Here is a tiny trained network, its code and every weight. The questions are about switching its units off for an input and a class, where a switched-off unit gives its printed mean instead of its output.

import numpy as np


def w(rows, s, z=0):
    codes = np.array(rows[::2]) - 128.0
    scale = np.full(codes.shape[1], s)
    scale[-1] = z or s
    return codes * scale


def f(y):
    return np.maximum(y, 0)


def log_softmax(a):
    a = a - a.max(-1, keepdims=True)
    return a - np.log(np.exp(a).sum(-1, keepdims=True))


def net(x, mask):
    res = np.array(x, float).reshape(1, 8) / 4 @ E
    y = f(res @ A[0][:, :-1].T + A[0][:, -1])
    res = res + np.where(mask, y, B[0][:, -1]) @ B[0][:, :-1]
    return log_softmax(res[-1] @ U[:, :-1].T + U[:, -1])


A, B = {}, {}
E = w([
[75,153,13,112,188,53,105,162,145,44,66,113],'x0',
[141,137,121,141,109,142,118,135,115,121,118,112],'x1',
[183,40,51,80,155,106,82,32,49,132,192,61],'x2',
[168,68,136,222,150,80,118,210,220,142,172,52],'x3',
[215,214,121,227,202,121,154,20,160,71,166,190],'x4',
[194,74,45,116,173,169,254,145,131,181,58,147],'x5',
[170,183,182,126,152,7,141,143,37,184,94,104],'x6',
[88,103,47,231,34,84,126,125,82,164,148,205],'x7',
],0.0067)
A[0] = w([
[104,185,181,139,109,139,194,187,187,113,66,177,111],'n1',
[166,45,61,85,161,92,103,29,79,122,196,64,75],'n2',
[87,61,88,139,103,254,116,114,217,97,181,154,130],'n3',
[65,222,200,183,98,127,162,188,204,92,72,161,130],'n4',
[59,144,38,102,186,67,92,143,136,39,51,122,129],'n5',
[81,163,189,138,101,91,45,106,108,69,174,105,19],'n6',
[185,78,122,199,156,69,129,201,208,133,186,51,167],'n7',
[183,69,92,89,141,103,63,34,77,110,193,55,96],'n8',
[87,128,28,215,49,82,130,118,92,138,147,191,170],'n9',
[148,64,70,114,143,111,106,60,88,129,194,64,84],'n10',
[98,171,115,75,120,158,138,56,39,118,72,186,75],'n11',
[70,155,181,115,112,84,27,110,144,84,202,117,35],'n12',
[68,150,165,123,103,105,53,111,134,100,159,108,5],'n13',
[20,38,141,29,64,126,123,222,104,222,78,63,109],'n14',
[193,81,80,106,177,157,194,141,102,168,49,139,65],'n15',
[98,150,68,84,172,105,100,139,139,36,71,109,136],'n16',
[163,116,227,119,85,207,140,90,112,177,189,135,65],'n17',
[173,64,130,226,167,50,123,198,224,143,180,41,122],'n18',
[193,117,206,132,67,209,148,94,134,203,169,136,136],'n19',
[181,155,173,142,153,33,135,153,51,195,96,104,104],'n20',
[185,81,75,140,153,133,220,138,148,164,68,143,63],'n21',
[218,220,125,218,199,104,181,20,159,85,169,177,128],'n22',
[161,104,218,109,88,181,138,98,100,188,161,133,107],'n23',
[177,166,210,14,241,187,128,129,174,52,97,29,162],'n24',
[173,160,191,130,124,21,159,145,75,220,82,123,149],'n25',
[80,180,124,36,123,141,136,36,46,99,76,195,111],'n26',
[166,79,58,116,148,162,234,128,147,186,44,127,101],'n27',
[90,64,85,133,103,244,131,127,208,97,174,142,107],'n28',
],0.0057,0.0028)
B[0] = w([
[136,100,114,129,144,146,106,152,128,179,99,148,202],'n1',
[153,112,140,125,149,156,129,151,165,207,73,173,208],'n2',
[89,117,150,109,185,62,66,48,79,47,58,117,218],'n3',
[126,82,120,147,170,174,89,150,142,228,53,160,225],'n4',
[178,109,125,186,93,53,191,136,202,126,125,92,205],'n5',
[214,141,180,102,99,120,99,207,161,92,157,196,180],'n6',
[72,164,174,61,60,182,170,70,139,122,131,108,214],'n7',
[130,94,123,122,137,168,113,168,147,193,61,158,208],'n8',
[66,62,152,180,102,132,165,156,55,146,179,127,205],'n9',
[148,108,149,126,129,154,119,154,146,195,61,153,190],'n10',
[102,159,135,80,67,169,164,95,160,131,139,105,182],'n11',
[221,141,179,107,105,121,109,211,135,105,168,189,189],'n12',
[211,148,164,119,120,110,104,179,143,89,150,171,166],'n13',
[166,224,7,170,234,184,77,116,147,127,219,57,255],'n14',
[202,144,188,89,110,111,91,174,125,87,172,200,181],'n15',
[155,104,106,199,121,63,199,117,169,137,112,102,191],'n16',
[167,118,102,178,119,56,176,134,197,125,108,84,200],'n17',
[66,190,155,64,45,203,179,73,153,123,111,112,218],'n18',
[152,97,70,186,128,56,157,124,189,102,110,93,214],'n19',
[78,140,134,90,168,102,61,32,96,54,74,126,195],'n20',
[189,145,191,94,111,135,110,178,120,76,170,168,180],'n21',
[109,174,34,137,197,189,69,143,140,153,198,82,241],'n22',
[153,119,75,182,120,60,188,129,195,102,113,90,200],'n23',
[15,22,150,212,114,133,176,157,2,161,199,139,246],'n24',
[75,101,140,102,171,75,71,70,101,75,95,120,209],'n25',
[82,160,128,72,50,165,164,111,188,133,135,101,200],'n26',
[215,143,203,88,89,112,81,190,117,63,193,195,196],'n27',
[115,124,154,116,182,87,76,63,80,71,84,130,207],'n28',
],0.0062,0.0091)
U = w([
[214,155,190,98,102,118,86,192,129,64,193,194,93],'0',
[136,208,30,150,205,188,75,121,131,143,219,73,103],'1',
[137,97,138,134,150,175,95,149,147,248,2,169,100],'2',
[164,111,95,184,106,15,211,115,192,101,104,73,104],'3',
[75,188,160,59,41,196,183,72,147,117,131,102,112],'4',
[98,119,156,112,178,75,54,45,70,38,60,125,122],'5',
[64,47,150,192,111,134,168,150,7,152,210,137,142],'6',
[122,125,125,126,137,123,129,121,126,126,144,129,255],'7',
],0.0085,0.0074)

Each question gives the input, the list of numbers given to net, and the class t.
The units are the neurons (one row each of A and B). Each row of codes is followed by its name. A weight is (code - 128) times the scale printed after its matrix; where a second scale follows, it is the last column's (A, B and U).
mask holds one flag per neuron, in row order. A switched-off neuron (its flag False) gives its mean, the last column of its row in B, instead of its output. The means were averaged over made-up inputs and are rounded, as every weight is.
A unit's drop is (log p(t) with every unit on - log p(t) with that unit switched off) / (log p(t) with every unit on - log p(t) with every unit switched off).
The circuit of an input: a set's keep is (log p(t) with only the set's units on - log p(t) with every unit switched off) / (log p(t) with every unit on - log p(t) with every unit switched off). Starting from the 12 units with the biggest drops (on a tie, the unit counted first), units are removed one at a time, each time the one whose removal leaves the highest keep (on an exact tie, the one counted first), for as long as the keep stays at least 0.8.
circuit, biggest first: the units of the circuit, biggest drop first
unit that matters most: the unit with the biggest drop
top k neurons: the k neurons with the biggest drops, biggest first
drop of u: that unit's drop, to one decimal
input [0,8,-7,4,5,0,8,8], class 5: top 2 neurons -> n20, n25
input [-2,2,3,4,6,-6,2,0], class 0: top 2 neurons -> n14, n6
input [8,-2,8,5,-5,1,3,1], class 2: unit that matters most -> n2
input [6,-1,-2,1,2,7,-4,-6], class 0: top 3 neurons -> n27, n15, n21
input [-4,6,-5,6,4,3,-4,-4], class 4: top 3 neurons -> n18, n7, n14
input [7,8,0,8,7,-4,7,8], class 4: top 2 neurons -> n18, n7
input [-5,3,-7,8,7,6,4,-3], class 4: top 2 neurons -> n18, n7
input [-3,3,-2,-7,-2,-5,7,4], class 4: top 3 neurons -> n26, n11, n3
input [2,-1,8,1,7,-4,-2,-4], class 2: circuit, biggest first -> n8, n2
input [-2,-4,8,-6,4,3,-7,-7], class 2: circuit, biggest first -> n2, n8
input [1,6,6,-4,-2,8,5,1], class 0: top 2 neurons -> n27, n15
input [-6,1,7,1,-1,-4,-2,-5], class 2: circuit, biggest first -> n8, n2
input [5,6,0,-7,3,1,0,-8], class 6: top 3 neurons -> n24, n18, n7
input [-3,-4,6,7,0,6,-2,7], class 4: top 2 neurons -> n18, n7
input [-1,3,0,3,-8,8,-5,-6], class 0: circuit, biggest first -> n27
input [7,-8,5,-6,-2,8,2,-7], class 0: top 3 neurons -> n27, n15, n21
input [-3,5,8,-4,3,-8,2,0], class 0: top 4 neurons -> n6, n12, n4, n13
input [8,-3,-5,-4,4,-7,1,-1], class 3: top 3 neurons -> n5, n16, n27
input [-1,-1,-3,6,6,-6,-8,3], class 5: top 3 neurons -> n3, n28, n14
input [-2,-3,-1,1,4,1,-1,-7], class 6: circuit, biggest first -> n24
input [-1,3,-7,6,-4,6,8,0], class 5: circuit, biggest first -> n25, n20
input [1,3,5,8,3,2,-1,-4], class 4: circuit, biggest first -> n18, n7
input [-8,-3,-4,-3,6,-7,1,3], class 3: circuit, biggest first -> n17, n19
input [0,-7,-8,1,5,-2,5,3], class 2: drop of n14 -> 0.3
input [6,2,8,3,-5,5,1,-1], class 2: drop of n2 -> 0.6
input [-6,-2,0,1,2,-7,3,-8], class 6: drop of n24 -> 2.2
input [-3,-4,-4,5,-7,1,4,-4], class 1: circuit, biggest first -> n14
